Below is a small trained network, with its code and all its weights. Each question gives an input and a target symbol and asks what happens when units are switched off, that is, made to give their printed mean instead of their output.

import numpy as np


def w(rows, s, z=0):
    codes = np.array(rows[::2]) - 128.0
    scale = np.full(codes.shape[1], s)
    scale[-1] = z or s
    return codes * scale


def f(y):
    return np.maximum(y, 0)


def softmax(a):
    e = np.exp(a - a.max(-1, keepdims=True))
    return e / e.sum(-1, keepdims=True)


def log_softmax(a):
    a = a - a.max(-1, keepdims=True)
    return a - np.log(np.exp(a).sum(-1, keepdims=True))


def net(x, mask):
    ids = ['αβδεζηθμξσ'.index(c) for c in x.split()]
    T = len(ids)
    res = E[ids] + P[:T]
    q, k, v = (res @ M[0].T for M in (Q, K, V))
    z = softmax(np.where(np.tri(T) > 0, q @ k.T / 3**0.5, -1e9)) @ v
    res = res + np.where(mask[0], z, O[0][:, -1]) @ O[0][:, :-1]
    y = f(res @ A[0][:, :-1].T + A[0][:, -1])
    res = res + np.where(mask[1:9], y, B[0][:, -1]) @ B[0][:, :-1]
    return log_softmax(res[-1] @ U[:, :-1].T + U[:, -1])


Q, K, V, O, A, B = {}, {}, {}, {}, {}, {}
E = w([
[125,134,118],'α',
[116,99,132],'β',
[61,78,98],'δ',
[217,82,3],'ε',
[217,123,154],'ζ',
[103,92,115],'η',
[136,103,138],'θ',
[87,130,75],'μ',
[159,103,115],'ξ',
[175,117,149],'σ',
],0.026)
P = w([
[241,12,230],'0',
[67,209,156],'1',
[100,171,35],'2',
[103,57,118],'3',
[111,207,173],'4',
[121,168,34],'5',
[106,53,125],'6',
[132,209,182],'7',
[135,168,39],'8',
[94,38,127],'9',
[135,205,178],'10',
[154,171,44],'11',
],0.011)
Q[0] = w([
[123,210,64],'H0',
[101,146,190],'H0',
[144,10,151],'H0',
],0.012)
K[0] = w([
[112,251,83],'H0',
[59,106,129],'H0',
[142,37,151],'H0',
],0.02)
V[0] = w([
[218,109,64],'H0',
[168,90,245],'H0',
[14,99,174],'H0',
],0.011)
O[0] = w([
[12,192,141,255],'H0',
[114,129,228,157],'H0',
[94,40,177,92],'H0',
],0.011,0.0058)
A[0] = w([
[205,152,118,214],'N0',
[67,95,133,172],'N1',
[127,116,253,101],'N2',
[111,144,194,6],'N3',
[112,89,214,99],'N4',
[57,165,169,157],'N5',
[63,98,92,160],'N6',
[97,189,129,167],'N7',
],0.014,0.011)
B[0] = w([
[32,36,166,167],'N0',
[166,193,167,242],'N1',
[122,110,64,242],'N2',
[1,116,194,152],'N3',
[192,145,94,235],'N4',
[122,91,34,230],'N5',
[168,113,169,255],'N6',
[167,149,211,227],'N7',
],0.0088,0.015)
U = w([
[173,124,138,186],'α',
[127,112,82,176],'β',
[251,135,96,33],'δ',
[173,173,114,63],'ε',
[87,123,138,171],'ζ',
[163,111,50,187],'η',
[111,100,54,64],'θ',
[195,162,214,253],'μ',
[111,113,117,106],'ξ',
[107,102,133,118],'σ',
],0.012,0.004)

Each question gives the input, a string of symbols that net reads in full, and the target symbol t.
The units are the heads (3 rows each of Q, K, V and O) and the neurons (one row each of A and B). Each row of codes is followed by its name. A weight is (code - 128) times the scale printed after its matrix; where a second scale follows, it is the last column's (O, A, B and U).
mask holds one flag per unit, heads first, then neurons. A switched-off unit (its flag False) gives its mean, the last column of its rows in O or B, instead of its output. The means were averaged over made-up inputs and are rounded, as every weight is.
A unit's drop is (log p(t) with every unit on - log p(t) with that unit switched off) / (log p(t) with every unit on - log p(t) with every unit switched off).
The circuit of an input: a set's keep is (log p(t) with only the set's units on - log p(t) with every unit switched off) / (log p(t) with every unit on - log p(t) with every unit switched off). Starting from all 9 units, units are removed one at a time, each time the one whose removal leaves the highest keep (on an exact tie, the one counted first), for as long as the keep stays at least 0.8.
units of the circuit, in order: the units of the circuit, biggest drop first
most important unit: the unit with the biggest drop
k most important neurons: the k neurons with the biggest drops, biggest first
input δ θ δ η δ δ α ζ ξ, target μ: most important unit -> N7
input σ ξ α ζ α δ α, target ζ: units of the circuit, in order -> [N3; H0; N5]
input ζ θ η β, target ζ: units of the circuit, in order -> [N3; H0]
input δ δ δ δ η μ δ δ δ σ, target δ: units of the circuit, in order -> [H0; N4; N2]
input ζ θ η, target μ: 3 most important neurons -> [N2; N7; N0]
input θ ε δ, target ε: units of the circuit, in order -> [N7; H0]
input δ μ δ δ α ξ δ β, target δ: units of the circuit, in order -> [H0; N0]
input δ β δ β θ ξ α, target δ: units of the circuit, in order -> [H0; N4; N0; N3]
input ε δ ε α η η β, target ε: units of the circuit, in order -> [N5; N7; H0]
input δ δ δ η θ δ η η η δ δ, target μ: units of the circuit, in order -> [N5; N1; H0]
input δ ξ δ ε ζ ζ, target μ: units of the circuit, in order -> [N7; H0]
input δ ε θ, target ε: units of the circuit, in order -> [H0; N7]
input σ α θ ζ θ θ β ε ξ, target ε: 3 most important neurons -> [N7; N2; N3]
input ζ β η α, target ζ: 4 most important neurons -> [N5; N3; N7; N6]
input ε η δ δ δ δ, target ε: most important neuron -> [N5]
input β ε δ δ δ β, target ε: 3 most important neurons -> [N7; N2; N0]
input δ δ β δ ε θ δ δ δ β, target δ: 2 most important neurons -> [N4; N1]
input ε δ θ, target ε: 3 most important neurons -> [N7; N5; N0]
input σ δ δ δ ζ δ δ μ δ δ β ζ, target μ: 3 most important neurons -> [N7; N2; N5]
input θ δ ε, target ε: most important neuron -> [N7]
